Below are the code and all the weights of a small trained network. Each question names an input and a target symbol and asks about switching units off, where a switched-off unit gives its printed mean instead of its output.

import numpy as np


def w(rows, s, z=0):
    codes = np.array(rows[::2]) - 128.0
    scale = np.full(codes.shape[1], s)
    scale[-1] = z or s
    return codes * scale


def norm(h):
    return h / np.sqrt((h * h).mean(-1, keepdims=True) + 1e-5)


def f(y):
    return y / 2 * (1 + np.tanh(0.7978845608 * (y + 0.044715 * y**3)))


def softmax(a):
    e = np.exp(a - a.max(-1, keepdims=True))
    return e / e.sum(-1, keepdims=True)


def log_softmax(a):
    a = a - a.max(-1, keepdims=True)
    return a - np.log(np.exp(a).sum(-1, keepdims=True))


def net(x, mask):
    ids = ['ΔΞΣΦαβγεζηλμτψ'.index(c) for c in x.split()]
    T = len(ids)
    res = E[ids] + P[:T]
    u = 0
    for l in range(2):
        r = norm(res)
        for j in range(2):
            rows = slice(2 * j, 2 * j + 2)
            q, k, v = (r @ M[l][rows].T for M in (Q, K, V))
            z = softmax(np.where(np.tri(T) > 0, q @ k.T / 2**0.5, -1e9)) @ v
            o = O[l][rows]
            res = res + np.where(mask[u + j], z, o[:, -1]) @ o[:, :-1]
        u += 2
        y = f(norm(res) @ A[l][:, :-1].T + A[l][:, -1])
        res = res + np.where(mask[u : u + 4], y, B[l][:, -1]) @ B[l][:, :-1]
        u += 4
    return log_softmax(norm(res)[-1] @ U[:, :-1].T + U[:, -1])


Q, K, V, O, A, B = {}, {}, {}, {}, {}, {}
E = w([
[136,145,117,65,164,125,56],'Δ',
[163,137,138,75,190,119,58],'Ξ',
[68,19,175,203,117,148,174],'Σ',
[154,172,135,149,32,184,152],'Φ',
[131,192,170,151,63,175,105],'α',
[67,130,81,245,146,115,122],'β',
[171,131,150,47,183,74,89],'γ',
[78,183,175,240,197,79,126],'ε',
[177,140,127,72,192,122,128],'ζ',
[26,55,149,124,140,199,178],'η',
[133,189,165,142,5,116,139],'λ',
[167,136,101,88,191,153,144],'μ',
[153,144,136,53,127,188,197],'τ',
[20,58,79,72,20,82,58],'ψ',
],0.013)
P = w([
[226,64,115,147,108,195,2],'0',
[137,193,134,131,103,205,72],'1',
[137,203,141,118,103,192,108],'2',
[120,193,130,126,112,145,118],'3',
[124,181,113,127,140,94,146],'4',
[119,179,119,102,157,76,162],'5',
[111,184,113,85,163,48,190],'6',
],0.0082)
Q[0] = w([
[254,97,74,22,43,94,144],'L0H1',
[181,206,190,101,73,236,111],'L0H1',
[29,71,107,167,169,66,112],'L0H2',
[101,163,90,103,22,172,95],'L0H2',
],0.0098)
K[0] = w([
[62,103,167,132,47,136,1],'L0H1',
[221,43,98,175,106,224,17],'L0H1',
[39,173,89,80,177,98,250],'L0H2',
[128,116,209,95,88,61,85],'L0H2',
],0.0092)
V[0] = w([
[131,107,135,141,33,141,177],'L0H1',
[163,110,2,105,131,192,191],'L0H1',
[155,177,112,153,84,71,146],'L0H2',
[193,70,156,151,112,20,95],'L0H2',
],0.0077)
O[0] = w([
[131,146,131,89,179,96,39,37],'L0H1',
[242,123,67,168,74,69,110,118],'L0H1',
[159,150,172,171,105,91,96,153],'L0H2',
[86,127,254,123,144,107,54,4],'L0H2',
],0.0095,0.0018)
A[0] = w([
[112,69,120,49,180,125,89,164],'L0N1',
[77,2,125,83,18,128,201,3],'L0N2',
[96,71,121,88,140,152,91,2],'L0N3',
[16,125,76,178,64,150,162,71],'L0N4',
],0.0074,0.0032)
B[0] = w([
[148,124,114,111,144,199,255,156],'L0N1',
[134,211,60,199,148,89,93,144],'L0N2',
[67,103,131,228,108,128,185,120],'L0N3',
[88,122,194,144,198,123,87,254],'L0N4',
],0.0094,0.006)
Q[1] = w([
[2,124,64,239,240,58,132],'L1H1',
[142,76,90,113,187,65,105],'L1H1',
[130,113,68,130,206,155,103],'L1H2',
[113,179,139,98,130,105,68],'L1H2',
],0.012)
K[1] = w([
[88,149,137,88,110,6,191],'L1H1',
[89,229,141,108,154,120,184],'L1H1',
[92,63,36,108,158,116,75],'L1H2',
[101,138,142,179,87,78,58],'L1H2',
],0.012)
V[1] = w([
[18,98,51,120,109,106,116],'L1H1',
[93,163,139,120,1,139,61],'L1H1',
[152,103,136,108,207,126,73],'L1H2',
[115,100,126,150,109,119,29],'L1H2',
],0.0097)
O[1] = w([
[66,79,94,65,36,120,99,231],'L1H1',
[90,108,100,116,106,101,247,176],'L1H1',
[108,188,128,112,63,27,123,125],'L1H2',
[124,97,144,133,163,70,113,254],'L1H2',
],0.011,0.0032)
A[1] = w([
[95,151,58,88,187,135,113,15],'L1N1',
[249,135,82,117,115,109,115,233],'L1N2',
[101,57,101,79,181,159,112,2],'L1N3',
[68,84,138,131,179,108,56,36],'L1N4',
],0.013,0.0029)
B[1] = w([
[112,139,130,93,219,115,103,158],'L1N1',
[132,108,65,71,124,83,150,186],'L1N2',
[117,250,135,125,78,137,149,144],'L1N3',
[177,83,121,102,123,131,162,255],'L1N4',
],0.016,0.0064)
U = w([
[134,215,230,106,78,67,142,160],'Δ',
[128,154,122,53,144,36,144,45],'Ξ',
[165,89,143,103,71,250,199,122],'Σ',
[179,142,217,75,93,152,50,162],'Φ',
[80,128,197,109,129,184,107,135],'α',
[188,22,100,113,128,118,79,169],'β',
[217,141,150,190,200,185,113,106],'γ',
[87,97,231,95,242,150,114,105],'ε',
[115,188,119,206,111,140,44,254],'ζ',
[55,170,103,133,189,215,24,184],'η',
[87,128,130,204,194,138,254,46],'λ',
[177,160,43,173,73,115,160,96],'μ',
[250,177,79,160,143,113,139,104],'τ',
[26,98,99,92,56,130,153,106],'ψ',
],0.012,0.007)

Each question gives the input, a string of symbols that net reads in full, and the target symbol t.
The units are the heads (2 rows each of Q, K, V and O) and the neurons (one row each of A and B). Each row of codes is followed by its name. A weight is (code - 128) times the scale printed after its matrix; where a second scale follows, it is the last column's (O, A, B and U).
mask holds one flag per unit, layer by layer, with each layer's heads first. A switched-off unit (its flag False) gives its mean, the last column of its rows in O or B, instead of its output. The means were averaged over made-up inputs and are rounded, as every weight is.
A unit's drop is (log p(t) with every unit on - log p(t) with that unit switched off) / (log p(t) with every unit on - log p(t) with every unit switched off).
The circuit of an input: a set's keep is (log p(t) with only the set's units on - log p(t) with every unit switched off) / (log p(t) with every unit on - log p(t) with every unit switched off). Starting from all 12 units, units are removed one at a time, each time the one whose removal leaves the highest keep (on an exact tie, the one counted first), for as long as the keep stays at least 0.8.
circuit, biggest first: the units of the circuit, biggest drop first
unit that matters most: the unit with the biggest drop
top k neurons in layer l: the k neurons of layer l with the biggest drops, biggest first
drop of u: that unit's drop, to one decimal
input β η ε β β, target ε: unit that matters most -> L0N4
input μ β λ, target τ: circuit, biggest first -> [L0H1, L1H1]
input ζ β ε β, target ε: circuit, biggest first -> [L0H1, L0N4]
input Σ β μ λ Φ λ, target Φ: circuit, biggest first -> [L1H1, L0H1, L1H2]
input ζ ψ β Σ Σ η ε, target η: circuit, biggest first -> [L0H2, L1H1]
input γ β β Σ, target β: circuit, biggest first -> [L1N4, L1H1, L0N2]
input β ψ β ε, target ψ: circuit, biggest first -> [L0H1, L1H1]
input μ β λ μ β ε, target μ: circuit, biggest first -> [L0H1, L0H2]
input Σ β μ, target η: top 2 neurons in layer 0 -> [L0N1, L0N4]
input λ β β ζ, target ε: top 2 neurons in layer 1 -> [L1N2, L1N1]
input Σ α λ μ, target η: top 2 neurons in layer 1 -> [L1N1, L1N4]
input ζ β β, target ζ: top 2 neurons in layer 1 -> [L1N4, L1N2]
input ζ τ λ γ, target τ: top 2 neurons in layer 0 -> [L0N1, L0N4]
input ψ ζ τ, target ψ: circuit, biggest first -> [L1H1]
input β γ Δ ε, target ε: top 2 neurons in layer 0 -> [L0N1, L0N4]
input λ λ η β β, target η: top 2 neurons in layer 1 -> [L1N1, L1N2]
input Σ ζ λ μ λ β α, target Φ: top 2 neurons in layer 0 -> [L0N1, L0N4]
input ψ μ β ζ β β λ, target ψ: top 2 neurons in layer 0 -> [L0N4, L0N1]
input ζ Δ λ, target γ: drop of L1N3 -> 0.0
input ζ β Σ, target ζ: unit that matters most -> L0H1
input ζ ε Σ, target ζ: drop of L0H1 -> 0.1
input Σ ψ η β Σ, target η: drop of L1N3 -> 0.1
input η α λ, target β: top 2 neurons in layer 1 -> [L1N2, L1N3]
input Φ ε Σ, target ε: top 2 neurons in layer 0 -> [L0N4, L0N2]
